Below is a small trained network, with its code and all its weights. Each question gives an input and a class and asks what happens when units are switched off, that is, made to give their printed mean instead of their output.

import numpy as np


def w(rows, s, z=0):
    codes = np.array(rows[::2]) - 128.0
    scale = np.full(codes.shape[1], s)
    scale[-1] = z or s
    return codes * scale


def norm(h):
    return h / np.sqrt((h * h).mean(-1, keepdims=True) + 1e-5)


def f(y):
    return np.maximum(y, 0)


def log_softmax(a):
    a = a - a.max(-1, keepdims=True)
    return a - np.log(np.exp(a).sum(-1, keepdims=True))


def net(x, mask):
    res = np.array(x, float).reshape(1, 8) / 4 @ E
    u = 0
    for l in range(2):
        y = f(norm(res) @ A[l][:, :-1].T + A[l][:, -1])
        res = res + np.where(mask[u : u + 3], y, B[l][:, -1]) @ B[l][:, :-1]
        u += 3
    return log_softmax(norm(res)[-1] @ U[:, :-1].T + U[:, -1])


A, B = {}, {}
E = w([
[88,104,127,131,133],'x0',
[73,137,104,97,90],'x1',
[122,115,118,85,113],'x2',
[121,137,166,160,213],'x3',
[123,151,254,145,54],'x4',
[121,163,183,176,234],'x5',
[139,131,99,100,84],'x6',
[128,116,163,70,168],'x7',
],0.0089)
A[0] = w([
[134,101,79,119,130,59],'L0N1',
[96,127,247,136,53,3],'L0N2',
[109,107,65,175,113,181],'L0N3',
],0.014,0.0032)
B[0] = w([
[101,127,66,149,150,168],'L0N1',
[245,66,66,160,167,254],'L0N2',
[159,117,106,121,88,196],'L0N3',
],0.013,0.0082)
A[1] = w([
[151,3,68,103,103,187],'L1N1',
[132,179,104,196,11,47],'L1N2',
[126,25,205,175,240,254],'L1N3',
],0.0075,0.0013)
B[1] = w([
[145,129,180,103,4,255],'L1N1',
[194,233,152,86,167,162],'L1N2',
[113,166,153,136,101,235],'L1N3',
],0.014,0.0076)
U = w([
[156,3,39,169,191,241],'0',
[105,166,157,148,95,174],'1',
[132,203,159,93,108,38],'2',
[106,192,145,158,90,7],'3',
],0.0066,0.0019)

Each question gives the input, the list of numbers given to net, and the class t.
The units are the neurons (one row each of A and B). Each row of codes is followed by its name. A weight is (code - 128) times the scale printed after its matrix; where a second scale follows, it is the last column's (A, B and U).
mask holds one flag per neuron, layer by layer. A switched-off neuron (its flag False) gives its mean, the last column of its row in B, instead of its output. The means were averaged over made-up inputs and are rounded, as every weight is.
A unit's drop is (log p(t) with every unit on - log p(t) with that unit switched off) / (log p(t) with every unit on - log p(t) with every unit switched off).
top k neurons: the k neurons with the biggest drops, biggest first
k most important neurons of layer l: the k neurons of layer l with the biggest drops, biggest first
drop when u is switched off: that unit's drop, to one decimal
input [-1,3,-7,-1,7,-2,-7,-5], class 0: top neuron -> L0N2
input [0,3,-6,-2,-4,2,-8,5], class 3: 2 most important neurons of layer 0 -> L0N2, L0N1
input [1,8,4,7,6,-8,2,5], class 0: top 3 neurons -> L0N2, L1N3, L1N2
input [-6,4,-3,-5,6,4,4,-6], class 0: top 2 neurons -> L0N2, L1N3
input [8,6,-6,8,-6,-5,-8,-2], class 1: top 2 neurons -> L0N2, L1N1
input [5,-2,-4,5,8,-1,-7,0], class 0: top 3 neurons -> L0N2, L1N1, L1N2
input [0,5,7,8,7,-8,-2,6], class 0: top 2 neurons -> L0N2, L1N2
input [7,2,0,6,-6,0,2,7], class 1: top 2 neurons -> L0N2, L1N3
input [2,7,7,8,8,-2,-7,4], class 0: drop when L0N2 is switched off -> 1.1
input [3,-6,-2,-7,7,-4,-5,7], class 0: drop when L0N2 is switched off -> 1.0
input [7,4,3,-3,8,-3,-5,-1], class 0: drop when L1N1 is switched off -> -0.2
